Here is a tiny trained network, its code and every weight. The questions are about switching its units off for an input and a class, where a switched-off unit gives its printed mean instead of its output.

import numpy as np


def w(rows, s, z=0):
    codes = np.array(rows[::2]) - 128.0
    scale = np.full(codes.shape[1], s)
    scale[-1] = z or s
    return codes * scale


def f(y):
    return y / 2 * (1 + np.tanh(0.7978845608 * (y + 0.044715 * y**3)))


def log_softmax(a):
    a = a - a.max(-1, keepdims=True)
    return a - np.log(np.exp(a).sum(-1, keepdims=True))


def net(x, mask):
    res = np.array(x, float).reshape(1, 4) / 4 @ E
    y = f(res @ A[0][:, :-1].T + A[0][:, -1])
    res = res + np.where(mask, y, B[0][:, -1]) @ B[0][:, :-1]
    return log_softmax(res[-1] @ U[:, :-1].T + U[:, -1])


A, B = {}, {}
E = w([
[106,17,130,221],'x0',
[112,139,156,129],'x1',
[57,14,104,33],'x2',
[2,203,60,174],'x3',
],0.0096)
A[0] = w([
[86,170,33,132,105],'neuron 0',
[74,63,149,86,158],'neuron 1',
[170,170,134,174,147],'neuron 2',
[133,76,132,197,73],'neuron 3',
[83,43,190,254,62],'neuron 4',
[31,129,118,172,142],'neuron 5',
[72,148,145,156,121],'neuron 6',
[94,123,133,49,105],'neuron 7',
[220,98,72,162,174],'neuron 8',
[88,151,65,146,79],'neuron 9',
[163,175,110,143,103],'neuron 10',
[198,116,123,94,138],'neuron 11',
[180,188,114,176,150],'neuron 12',
[55,177,30,142,119],'neuron 13',
[172,97,191,127,107],'neuron 14',
[153,197,111,29,31],'neuron 15',
[141,159,185,187,152],'neuron 16',
[46,178,136,172,143],'neuron 17',
[177,98,182,99,104],'neuron 18',
[151,90,198,151,76],'neuron 19',
[134,64,122,193,59],'neuron 20',
[117,81,93,190,87],'neuron 21',
[174,96,168,86,111],'neuron 22',
[99,206,166,58,52],'neuron 23',
[21,134,93,115,128],'neuron 24',
[185,171,141,205,115],'neuron 25',
[68,71,95,28,149],'neuron 26',
[153,197,95,62,3],'neuron 27',
[190,64,176,85,138],'neuron 28',
],0.013,0.0031)
B[0] = w([
[185,103,177,115,197],'neuron 0',
[82,103,122,183,201],'neuron 1',
[65,57,126,205,195],'neuron 2',
[131,161,59,77,191],'neuron 3',
[112,236,10,74,251],'neuron 4',
[204,157,148,127,205],'neuron 5',
[150,137,180,108,165],'neuron 6',
[57,94,80,118,177],'neuron 7',
[116,152,148,132,192],'neuron 8',
[177,112,196,126,175],'neuron 9',
[100,104,89,137,166],'neuron 10',
[168,128,195,122,185],'neuron 11',
[54,82,110,167,208],'neuron 12',
[205,130,165,144,225],'neuron 13',
[189,127,149,118,195],'neuron 14',
[121,198,1,51,204],'neuron 15',
[87,101,120,156,195],'neuron 16',
[162,107,189,134,209],'neuron 17',
[194,102,186,134,198],'neuron 18',
[150,164,146,122,183],'neuron 19',
[124,149,87,75,193],'neuron 20',
[140,178,57,100,181],'neuron 21',
[175,121,196,142,195],'neuron 22',
[121,158,98,107,195],'neuron 23',
[155,107,195,141,207],'neuron 24',
[61,61,128,222,220],'neuron 25',
[45,38,89,225,231],'neuron 26',
[111,219,83,108,184],'neuron 27',
[147,110,159,113,232],'neuron 28',
],0.0088,0.012)
U = w([
[8,66,109,191,146],'0',
[217,134,181,112,5],'1',
[90,224,42,51,226],'2',
],0.013,0.0011)

Each question gives the input, the list of numbers given to net, and the class t.
The units are the neurons (one row each of A and B). Each row of codes is followed by its name. A weight is (code - 128) times the scale printed after its matrix; where a second scale follows, it is the last column's (A, B and U).
mask holds one flag per neuron, in row order. A switched-off neuron (its flag False) gives its mean, the last column of its row in B, instead of its output. The means were averaged over made-up inputs and are rounded, as every weight is.
A unit's drop is (log p(t) with every unit on - log p(t) with that unit switched off) / (log p(t) with every unit on - log p(t) with every unit switched off).
The circuit of an input: a set's keep is (log p(t) with only the set's units on - log p(t) with every unit switched off) / (log p(t) with every unit on - log p(t) with every unit switched off). Starting from the 12 units with the biggest drops (on a tie, the unit counted first), units are removed one at a time, each time the one whose removal leaves the highest keep (on an exact tie, the one counted first), for as long as the keep stays at least 0.8.
circuit, biggest first: the units of the circuit, biggest drop first
k most important neurons: the k neurons with the biggest drops, biggest first
drop when u is switched off: that unit's drop, to one decimal
input [-8,-8,0,-5], class 2: circuit, biggest first => neuron 15
input [-8,7,-6,8], class 1: 4 most important neurons => neuron 13; neuron 17; neuron 0; neuron 4
input [-6,5,-4,-4], class 2: 3 most important neurons => neuron 15; neuron 26; neuron 27
input [-4,-4,5,4], class 0: 2 most important neurons => neuron 26; neuron 4
input [-2,0,-8,7], class 0: 3 most important neurons => neuron 12; neuron 25; neuron 2
input [-7,-6,7,5], class 0: 2 most important neurons => neuron 26; neuron 4
input [4,-2,3,0], class 2: 3 most important neurons => neuron 25; neuron 4; neuron 2
input [6,-7,-7,-4], class 0: 2 most important neurons => neuron 25; neuron 2
input [-8,2,3,-6], class 2: 2 most important neurons => neuron 15; neuron 27
input [8,-4,0,-6], class 2: drop when neuron 4 is switched off => 0.7
input [-6,7,-6,5], class 0: drop when neuron 12 is switched off => 0.4
input [-5,-8,8,-5], class 0: drop when neuron 26 is switched off => 0.8
